(in the rows, 128 means zero)
Each row has a class, written after it.
[152 117 101 117 113 171 221  78 160 146 149  98 129  87 109 147 164 126
 152 124 154 136 151 142 150 160 119 194 114 160 167 158 136 128 112 118
 172 158 105 106 149  81 103 122 167  93]
Z320
[137 122 101 191 165 140 137 146 116 124 121 124 132 158 160  98  75 107
 102  91 120  58 156 140 127 109  70  55  92 144 153  85 106 144  85 127
 120  99 140 101 154 137 120  95  70 105]
Z11
[ 85  88 149 103 120 138 203 110 174 121 149 128 176 113 123 137 154 114
 155 135  89 209 152 134 178 130  93 134 138 113 110 146  95  82 122 128
 146 175  89 168 181 173 132 156 158 152]
Z642
[119 101  89 122 139 175 154 118  69 103 219  72 126 115 230 108 162  74
 129  78 154  34 137 146 189 103  45  87  87 183 128 156 233 113  81  95
 173 177  62 128 172  81 144  50  95  88]
Z642
[165 144  98 127 142 186 123 192 114 136 114  95 158 148 159 114 113 113
 165  83 185 158 130 110 156 111 103 108  83 115 108 225 183 137 112 163
 181  77 166 128 138   9  96 140  98 143]
Z2
[106 123 125 136 109 134 106 170 136 140 134 104  76  89 188  79 149 134
 104 129 164 124 101 129 124  76 115  75 151 113 116  73  61 122 126 158
 187 180 114 124 163  75 126  78 124 140]
Z2
[ 99 131 128 124 132 125 139  86 132 116 158 112  82 170  73 127 133 139
 113 161  93 123 141  96 164 129 123 138 187 158 138  52 110 115 146 133
  97 148  99 179 143 134 157 111 194 135]
Z759
[143 136 114 128 161  95 124 149 126 147 123 119 119 120 128 105 118 125
 123 136 143 166 148 151 136 106 121 120 141 147 124 102 105 129 132 122
 160 136 119 133 138 144 127 114  94 124]
Z264
[113 125 123 118 131 126 128 163 154 156  83 139 101 168 105 138 152 128
 113 129 120 141 106 143  92 137 138 152 159 137 139 124  87 109 157 116
 138 127 146 155 129 118 137 131 136 127]
Z322
[113 107 128 167 143 105 152 145 136 142 112 112 145 169 133 113 109 146
 132 148 109 158 153 135  87 118 107 116 117 123 125 148 185 130 117 114
 113 124 149 122 154 155 131 148 114 124]
Z2
[119  95 107 141 108 146 114 121 179 124 137 116  91 139  94 127 160 133
 121 115 108 145 146 102 147 108 111 115 132 129 130 141 137 112 128 113
 109 170 155 132 132  95 145 153 155 135]
Z322
[128 130 120 151 128 132 170 171 172 155 123 126  81 117 131 116  98 147
 114 106 136 203 132 176  69 128 169 123 136 122 139 113 137 126 142 153
 138 104 141 134 145 120 109 157  89 138]
Z235
[156 129 136 114 131 166  94 101  95 121 166 141 147  99 150 132 105 139
 120 171 142 162 114 103 179 126  84 134  50  58  88  76  99 128 127 113
  94 108  85 147  99 121 109 171 117 127]
Z14
[143  70  91 110 122  89 133 108 156 151  78  76 105 118  47 100 126 145
 146 118 121  90 172 109  72 142 137 156 129 168 141 155  91 109 152 112
 149 136 216  98 189  61 156 125 193 145]
Z322
[132 109  98 144 125 140 156 138 150 154 103 130 138 152 109 145 123 133
 132  94 113 137 150 118 141 129 109 125 144 171 155 150 141 112 116 112
 140 125 152 109 130 105 114  95 143 118]
Z463
[109 148 155 112 128 135 130 149 118 111 124 143 115 140 134 120 149 114
  98 144 136 140  99 135 105  97 145 119  96  85 132  66 141 122 158 136
 121 123 111 137 121 141 145 137 137 106]
Z322
[105 108 104 115 102 130 182 105 123 149 171 151 211 131  98 126 143 130
 189 125 101 176 114 104 137 144 125 140 116 158 182 173 144 101 134 118
 146 148  89 152 171 116 142  91 153 145]
Z642
[ 76  58 136 202 125 171 125 119  91 150  92 141 144 153 175 156 127 133
 143 107 135 100 142 113 173 117 145  89 129  87  97 121 167 115 166 193
 156 157 100 160 150 191  94 124 118 135]
Z463
[131 139 112  91 127 126 149 196  57 147 130 161 148 144 156 136 118 154
 129 130 133 175 112 154 103 106 123 116  93 101 114 168 176 109 127 134
 163  72 141 121 136 127 132  87  86 140]
Z294
[126  61 132  34 154  99 140 156 130 133  56 116 141  91  72 160 100 123
 161 127 157 141 217 112 168 147 148 142 157 119 142 121  96 110 142 113
 120 154 104 136 156 133 135 145 251 171]
Z14
[ 99 125 115 144  94 172 136 166 148 171 123 133  73 147 106 139 137 142
 143 132 126 141  78 124  72 121 137 108 155 151 119 142 176 127 110 168
 180 145 122 136 137  86 102 106 107 133]
Z759
[162 117 145 136 121 159 135 126 110 156 156 105 105 129 152 154  63 178
  77 168 128  79 123 103 151  90  54 113 142 168  97  67 176 122  54 117
 147 123 101  88 109 124 110  73 152  94]
Z320
[140 103 142 135 137 101 116 124 140 127 127 100 143 107 182 113 102 115
 122 145 145 100 147 124 146 104  62 103 161 132 106 149 110 123 105 124
 177 148 134 120 127 115 122 117 161 137]
Z2
[156 181 123 122 123 116  91  86 127 138 136 116 157 176 117 115 142 130
 185 144 113 158 116  89 138 140 128 176 115 101 156 186 103 135 148 137
 120  66 176 107 127  93 162 104 155 147]
Z11
[124 140 124 189 111 153 108 149 134 158 116 160 117 178  65 193 158 132
 128 140  62 195 164 120  91 106 121 115 119 130 101 120 137 111 129 107
  90 133 159 110 155 107 113 148  92 168]
Z11
[160 169 119  96 123 145  99  81  34 125 147 145 187 149 198 121 104 180
 136 103 159 138  89  72 162 205 136 133  27 164 127 199 152 141  88 145
  92  52 132  93  56 132 141 120  97  76]
Z322
[117 130 116 188 160  68 123  74 125 128 164  99  36 190 170  83 121 143
  77 123 118  91 140  95 175 130  53  94 194 204 103 128 134 129  95 160
 141 162 132 164 113 180 177 124 183  90]
Z759
[126 112 141 174 127 100 124 104 151 127 145  69 116 170 102 139 122 129
 104 135 131 132 107 133 159 166 145 104 127 178 116  83 132 128 135 118
 110 174  97 162 142 141 143 106 143 125]
Z235
[126 153 148  93 128 130 110 130 119 133 111 150 106 121 106 159 137 142
 115 151 106 135 151 124  99 135 124 151 169 167 101  96  89 126 125 104
 112 127 116 101 124 165 116 105  97 109]
Z759
[128 138 151  98 161  99 120 107 101 160 130 139  87 155  82 171 138 144
 137  88  91 126 143 112  86 128 162 110  59 132  93 184 108 123 145 116
 127 112 154  84 137 180 139 107 158 132]
Z759
[110 123  94 156 158 134 111 140 134 130 129 135 124 198  83 137 139  99
 142  88 112  90 113 123 110 138 129  89 100 145 134 165 133 117 138 124
 116 114 174 153 154 119 136  99 118 124]
Z642
[129 148 104 138  79  95 150 127 124 112 125 144 182 135  64 171 137 120
 136 155 134 153  89 106 114 144 197 138 119  84 135  88 151 122 154 143
 139 108 173 193 140 149 105  86 195 146]
Z294
[ 98 122  92 180 114 140 149  89 137 102 193  85 122 179 147 111 159 101
 140 131 119 146 107 131 163 121 141  82 114 134 126 123 182 116 140 158
 138 168 136 163 136  88 147  96 167 127]
Z14
[160 176 140  80 142 105 147 104  92  94 177 161 122  98 145 119 164 106
 157 145 111 168 186 122 113 124 139 186 114  82 155 111 101 131 135  79
  97 108 117  92 115 220 159 141  97 126]
Z322
[153 139  93  84 128 121 126 105  88 167 129 137 100 135 120 159 177 126
 105  76 134 124 144 136 120 108 169 139  88 150 147 184 123 101 156 104
 181 120 188 108 139  61 125  89 175 118]
Z294
[113 108 159 116  93 149 137 115 140 114 146 121 155 101  94 167 146 136
 158 177 105 180 171 113 130 122 155 180 131 105 117 100 169 120 135 124
 125 161 100 154 172 171 108 148 129 144]
Z264
[121 134 116  95 149 124 148 158  95 132  81 122  78 105  87 160 138 158
 131 101 138 154 150 126 134 151 165 104  96 139 148 116 100 125 123 116
 118 110 167 104 114 102 136 135 126 122]
Z294
[141 127 137 172 115  97 105  78 144 160 140 113 174 101 117 130 147 128
 149 113 142 140 118 116 156 140 164 141 118 119  96 179 105 140 149 157
 190 159 162 191 146 117 114 158 151 147]
Z985
[138 144 149 145 139 133 101 131 143 127 129  99 102 174 111 143 122 116
  99 158 152 140 151 131 180 124 111 133 190 155 124  71  88 127 147 150
 152 155 107 160 128 123 126 111 147 127]
Z320
[129 130 103  81 148 109  90 168 121 117  56 164 121 130 111 128 168 122
 138 128 137 105 141 122 138 122 119 141 151  93 156 156 116 129 132  87
 105 107 179 116 124 154 154 113 113 118]
Z294
[115 118 118 149 126 146 222 125 187 138 128  96 117 132 156 160 108 181
  95 113 117 188 152 133 182 163  97 126 144 172 142 134 154 125  78 134
 115 114 121 156 100 107 115 156 204 101]
Z2
[136 143 153 118  98 166  94 116 125 143 154 139 130 124 166 161 134 155
 105 106 121 115 119 133 129 165 136 114  74 147 137 147  75 141 114 111
 145 150 111 103  93 130 100  94 120 122]
Z2
[159 153  99 127 134 127 133 142  84 138 135 111 142 126 119 143 118 139
 137 142 120 140 165 117 108 140  75 134 139 173 109 136 133 112 101 107
 135 109 159  98 147  84 132 101  96 134]
Z642
[112  98 153 138 122 126 130 157 145 118 174 151 102 121 118 134 132 146
 108 138  86 163 146 155  85  95 137 120 104 118 112 124 108 115 141 104
 113 164 122 139 166 152 140 147 101 131]
Z14
[104 130 125 143 139 139 153  85 131 149 143 128 123 192 107 151 120 130
 160 145  86 161 121 104 146 151 123 150 164 152 126 140 142 122 124 130
 111 121 103 146 105 149 112 145 126 146]
Z235
[ 84  57 150  75 112 160 124 127 191 146 101 135 121   7 127 104  62 154
 159 128 168 198 145 159 112 135  98 135 117 105 131 145  85 130 159 189
 161 103  97 135 124  46  81 229 126 151]
Z235
[139 120 101  65 102 113 182  82 158 112  86 130 126  55 139 104 187 120
 151 115 185 135 123 140 100 166 172 160 113 134 187 163 109 114 105 169
 141 106 148 108 184  54 169 139 190 120]
Z294
[ 90 155  62 140 190 119 179  80  75 116 129 121  77 151 195  99 167 116
 147 117 162  74  99 114 171 120 139 102  90  78 158 153 182 151 139 172
 102  60 133 102  96 114 157 100 132  89]
Z320
[ 85 122 114 131 127 153 159 131 120 152 117 127 102 124 142 104 117 145
 114  79 119 137 130 143  92 114 158 107 116 154 154  86 149 114 157 145
 129 131 132 128 149 108 118 118 142 118]
Z235
[116 154 113 101 104 162  90 141 156 137 114 154  95 117  55 158 151 153
 158 151 122 126 131  89  83 130 117 164 127  84 170 139  95 156 136 115
  88 135 143  91 118  96 111 124 134 142]
Z320
[156 141 161  86 136 130  99 140 135 129 158 135 104 133 104 123 147 161
 127 105 125  96 112 144 115 181 199 186 116 122 174 232  46 131 148  59
 126 151 199 104  90 160 153  97  87  80]
Z985
[111 101 175 113 139 183 145 146 133 170 119 118  77 110 140 101  94 169
 163  68 110 174 145 103 158  87 150 131 114 108 109 139 123 114 110 174
 158 138 113 158 175 127 127 210 154 171]
Z11
[ 87 113 166 129 133 116 216  97  76 108 120 154 156 126 132 130  86 158
 117 202  90 142 169 130 129 157  78 144 153 133 132  94 204 113 127 147
 109 104 109 127  76 157 154 186 175 118]
Z985
[ 85  75 133 109 131 183  98  99  78 120 109 135 125  74 208 145 103 128
  95 110 152  37 123 151 184 123 121  42 101 125 117  71 188 121 114 153
 138 152  85 124  60 124 114 130 154 122]
Z322
[108 117 133 129 108 182 125 122  81 100 104  98 100 141 194 126 100 129
  73 103 192 120 116  74 171 120  79  43  76 113 103  93 123 107 108 205
 118 132 105 123 124  28 109 159 156 110]
Z294
[109 125 148 166 157 100 202  71  85 160 102 110 185 197 167 149 155 140
 116 122  64 123 173 117 176 132  85 122 134 219 118 147 160 113 118 152
 178 131  90 130 182 159 169 125 154 118]
Z642
[112 114 111  54 120 147 183 109 105 107 143 184 146  52 108  84 116 156
 188 166 141 191 168 113 113 101 169 130  99  95 154  83 179 136  93 195
 120  90 100  73 141 130 139 150 165 130]
Z14
[114 132  83 125 120 150 128 177 124 138  84 132  92 144  89 132 193 138
 137 127 129 144 149 132 118 150 117 132 135 135 142 131 122 132 132 123
 135 158 152 104 129 109 145 113 109 130]
Z322
[164 141 114 103 119 144 103 106 142 105 156 144 119  91 107  93 109 143
 112  82 138 149 103 114 139 146 145 150  51  87 110 132  93 121 139  88
  60 119 160 151 112 124 116 170 117 133]
Z463
[111 145 106 166  89 176  52 184 144  72 186 115  59 154  84 140 127 112
 142 130 160  64  88 125  86  85  79 102 118  61  78 119 173 158 153 173
 146 128 172 152 117 101  98  77 127 125]
Z294
[122 146 130 140 154  94  95 130 131 111  98 135  85 154  72 113 130 138
 113 136  87  96 150 101  91 124  97 121 158 156  83  95 121 135 110 103
  68 142 160 135 156 189 157 142 120 133]
Z759
[115 128  90 156 119 145 153 169 104 137 136 167  79 173 160 131 130 125
  93 136 122 150 134 151  80 117  90  87 136 129 135 109 172 108 135 143
 124 110 118 100  94 111 134 114  98 131]
Z322
[122 134 117 139 140 111 119 115 157 122 135 107 120 145  88 180 148 119
 128 104 121 107 142 140 150 148 202 118 128 155 178 141 181 136 125  93
 112 137 187 152 118 155 136  85 171 108]
Z320
[142 107 145 150 117 113 186 113 158 118 165 101 124  91 155  93 122 149
  89 147 138 168 120 140 146  97 149 118  74  57 120  94 123 109 168 118
 112 105 138 112 142 119 154 129 119  95]
Z985
[129 116  94 140 133 158 153  87  58 142  77 151 141  98 135 115 120 166
 125 113 167 110 140  79 219 160  83 140 113 199 120  96 129 116 130 159
 144 100 141  97  78  93 120 113 208  49]
Z11
[124 104 131 125  95 120 150 130 137 122 131 115 162 175 107 114 106 143
  99 151  95 157 103  88 165 128  95 139 112 148  83 116 114 104 109 105
  91 138 102 157 172 113 126 128 136 141]
Z11
[128  91 128 107 102 113 131 111 173  97 151  93  91  77 113 146 104 114
 155 117 180 148 163  98 150 135 167 146 138 125  81 109 211 135 130 171
 122  94 109 182 162 159 108 141 192 123]
Z759
[116 140 135 144 120 157 148 119 132 107 134 122 148 129 110 142 152 121
 142 154 106 128 125 132 144 154 126 152 155 147 139 111 179 130 105 114
 127 156 139 148 123 150 126 130 118 116]
Z235
[139 159 114 134 131 146  86 149  90 152 118 143 148 172 146 176 157 132
 101 107 104  81 100 119 169 138  98 139 126 178 114 136 161 121 122  76
 144 142 126 168  98 147 125  59 143 116]
Z264
[138 163 142  87 150 136  75 178 122 126  29 104  50  94 130 151 164 137
 104 136 205 116 117 130 155 193 122 115 144 111 103 180  92 163 109 158
 154 160 154 101  62  91 123 172 112 105]
Z759
[128 151 131 187 124 118  88 138  92 127 137 122 120 194 136 120 126 108
 102 126 135 121 122 103  95 166 114  99 101 123 122 106 110 121 138 113
  86 143 151 155 131 134 138 122  84 125]
Z985
[ 98 121  98  87 141 110  59 165  90 141 134 131  85  99 178  93 120 142
  86  78 167 123 114 131 181 155 133 102 110 145 131  83  90 121 128 118
 132 126 143 202 124 157 131  80 138 115]
Z235
[ 83 117 108 166 107 162 200  34 186 131  73 124 144 123 113 147 139 147
 119 122 115 106 133 106 170 139 205 167 205 125 183  39 128 122 161 192
 105 124 133 191 136 113 101 152 247 113]
Z463
[144 159 151 123 150 164 181 114 129 135  89 152 165  84 136 140 192 105
 155 120 111 146 140 160 149 152 144 161  93  63 182 181 103 140 166  76
 158 173 126  93  94 163 125 194  67 113]
Z642
[117 147 110 156 132 151  95 138 110 128 111 150 125 120 155 133 150 148
 116 136 140 113  74 136 164 127 101 113 128 101 120 119 130 133 149 124
 113 121 137 124  67 111 128 100  98 103]
Z463
[107 103 137 158  91 117  86 103  97 149 177  78 174 133 113 179 146 149
 127 157 121 109 136 151 131 166 153 125 103 170 118 127 163 127 146 117
 153 161 134 164 161  96 137  55 131 131]
Z985
[123 158 120  81 150 111 172 168 114  92 127 129  96  88 146  81 136 134
 127 127 138 163 158 156 143 119 146 149 132 106 143 122 113 152 153 104
 143 151 139  98  84 159 131 142 109  87]
Z14
[121 119 143 175 142 130 122 166  79  98 129 131 137 147 125 171 132 119
  98 149 115 101 141 155 131 110  74  93 139 143  96 115 178 111 121  84
 129 169 153 142 116 160 128 121  88  99]
Z294
[ 92 128 152  92 155 132 164 104 100 116  79 156 115 131 144 115 109 178
 197 133 117 125 124  68 129 155 222 164 113  94 166 117 171 150 121 164
  77  49 145 109  97 232 155 151 164  77]
Z14
[106 131 104 134 132 106 138 123 141 146 109 119  66 167 103 160 183 135
 110 124 115 130 115 106 121 148 180 147 164 165 122 131 137 118 131 100
  90 141 136 159 152 148 138 103 128 101]
Z759
[137 139 159 104 140 150 126 119 108 137 108 120 138 141 154 104  92 122
 157 142 147 142 162 118 119  95 124 138 134 103 124 127 165 139 132 182
 150 104  96 104 155 126 124 166 112 161]
Z320
[118 134 102 121 156 129  89 153 112 109 140  96 128 166 157 114 175  91
 129  70 159  66  82 139 194 131 170  96  80 104 132 192 184 149 150  63
 123 183 138 167  95 142 127  84 129 109]
Z2
[144 123  81 185 132 154 134 170 127 135 197 103  72 135 124 117 161 131
 162 140 155 172 136 151 128 100 120 103 126  87 165 146 179 133 111 147
 149 144 135 111 156  85 148  85  58 138]
Z463
[131 129  89 158 167  76 152  41 119 107 138  96 118 184 101  97 122  87
 139  76 121  79 103  70 180 144 178  95 101 173 154  68 172 110 111 118
  62 103 147 192 149 137 173 109 223 134]
Z463
[121  99 142 123 145 191 207  66 104 144 136 177  95  83 173  95 114 154
 144  74 101 126 139 121 137 100 116 108  78  84 166 154  88 103 127 145
 137 137 105  99 117 132 131 219 125 139]
Z294
[107 109 137 120 134 112 141  74 146 143 133  75 121 155 128 126 127 102
 103 130 122 165 134 158 166 149  79 124 116 207 102  63 153 104 106 108
 136 163  78 168 138 111 125 141 164 123]
Z463
[165 107 107  95 153  68 112  80 161 104 149  90 133 206  54 137  97 133
  77 152 103 120 107 117 241 174 129 134 119 188  88 146  70 106 150  71
 103 113 152 164  75 126 144  85 179 125]
Z264
[141 108 153 161 157 153  97 131  58  87 140 120 139 152 144 127  93 121
  76 142 146  34 127 101 194 138  43  53  35 103  91 114 133 134 122 137
 113 104 131 114  93  94 150 124 108 101]
Z985
[ 83 146 155 118 135 151 147  79  79 145  75 171 157 183 118 138 151 159
 126 137  72  73 120  83 144 171 108 174 163 197 139 111 144 136 118 122
 111 154  85 155 117 217 138 135 160  88]
Z759
[129 116 127 105 111 158 142 154 147 117 124 131 106 103 129 149 130 128
 135 113 138 155 162 131 135 141 158 141 124 130 156  87 125 120 145 115
 123 128 126 128 122 133 123 110 167 107]
Z14
[136 132 153 193 133 122 107 123 144 148  72  79  97 122 116 126  66 146
 138 142 160 171 181 104 142 133  84 138 217 148  83  71  44 134 150 201
 142 142 122 154 143  80 103 205 159 162]
Z11
[ 81 154 123 153 138 111 120 138 141 111 142 126  90 157 167 126 216  81
 100  80 103 110  73 172 141 114 155  78  64 114 153 122 162 130 187  77
 132 186 138 158  96 145 169  90 166  96]
Z14
[ 94  79 173 119 134 133 106  96 112 124 109 151  78 162 148 111 133 132
  79 102  97  78 139 114 162 130 112  98 105 157 148  69 154 111  96  91
 103 195  95 172 136 232 159 174 154 105]
Z294
